Read these off the table that follows. Counting starts at 0.
1) Which number is the top-right entry?
2) Which number is the entry in the bottom-left corner?
3) Which number is the entry in row 0 and column 2?
4) Which number is the centre entry?
5) Which number is the entry in row 2 and column 0?
6) Which number is the entry at row 0, column 1?
7) Which number is the entry directly below 119?
[[112 224 200 189  91 246  90 213 111]
 [159 111 201 193 216 130 215 135 139]
 [129 170 191 190 136  97 137 168 111]
 [210 213 123 125 123 181 115 195 210]
 [140 214 201 189 105 218 114 186 130]
 [153 166 161 159 191  58 185 176 159]
 [185 200 132 156 125  94 133 174 194]
 [171 161 161 161 152 175 163 150 163]
 [115 166 191 179 163 119 166 170 126]
 [251 171 105 128 152 112 162 180 241]
 [201 157 112 126 170 193 171 149 218]]
1) 111
2) 201
3) 200
4) 191
5) 129
6) 224
7) 112

Read these off the grid that follows.
1) Find the entry in the bottom-right corner.
2) Find the first entry of the largest entry's row.
3) Find the entry directly below the largest entry.
4) Find the smallest entry in the last column.
5) Find the top entry of the column that holds the largest entry.
6) Find the 1st entry on the main diagonal.
7) Find the 4th entry in reading order.
8) Find the first entry on the diagonal from the top-right corner.
[[-15  14 -12  -1  -7  20]
 [ -7  15   9   6   3  18]
 [-10 -19 -64 -24 -28 -13]
 [ 35 -10  72  20  34 -26]
 [-18  -9 -65 -22 -29  -1]
 [ -1  24  44  18  18  23]
 [ 18 -27  -5  -7   1 -33]
 [-17 -10 -65 -23 -28  -2]
 [ 17   1  47  14  22  -6]
 [ 10 -23 -21 -11  -7 -27]
 [ 25 -21  22   3  12 -31]
 [-14   7 -24  -6 -12  13]
 [ 20 -27  -1  -5   2 -34]
 [-11 -18 -64 -24 -28 -13]
 [ -6  29  40  18  16  30]]
1) 30
2) 35
3) -65
4) -34
5) -12
6) -15
7) -1
8) 20

[[ 82 -36  84   9  40  86  22  -1  12 -30  51 -19]
 [  5  40  -5  23 -76 -16  15 -70 -59  32  -6  31]
 [-23 -36  25 -34  72  22 -35  60  63 -30 -40 -37]
 [ 29  46 -21  36   6  -6  56 -15 -24  56  41  35]
 [ 20 -18  43   4 -66  43 -66 -48 -43 -16  21   5]
 [-26 -34  49 -40  13  34 -23  20  21 -43 -56 -36]
 [ 19 -25  72 -26 -19  71 -61 -22 -15 -19   5 -32]
 [  0   5 -46  11  59 -26  61  35  41  10  33   2]]
Counting starts at 0.
Read off the bottom entry of the column that holds the smallest entry.
A: 59
The largest entry is 86
Read off the top-left entry.
A: 82
Read off the entry at row 0, column 2.
A: 84
Read off the entry in row 2 and column 1.
A: -36
Read off the entry at row 2, column 0.
A: -23
Read off the bottom entry of the column that holds the largest entry.
A: -26
The entry in the bottom-left corner: 0
The entry in the bottom-right corner -> 2
Read off the entry just right of the smallest entry.
A: -16
Read off the smallest entry.
A: -76
The entry directly above 49: 43
Read off the entry directly below 51.
A: -6
The entry just right of the largest entry: 22
Read off the entry in row 0 and column 1.
A: -36
The entry directly below the smallest entry is 72
Read off the entry directly below 12.
A: -59
The entry just left of -22 is -61
The entry in the top-right corner: -19
Read off the entry directly below -70.
A: 60
The entry at row 1, column 0 is 5
The entry directly above -56 -> 21
Read off the entry just left of the smallest entry.
A: 23
Read off the entry just left of 51.
A: -30
The entry directly below 32 -> -30
Read off the entry at row 1, column 1.
A: 40
The entry directly below 36 is 4
Read off the entry directly above -59.
A: 12
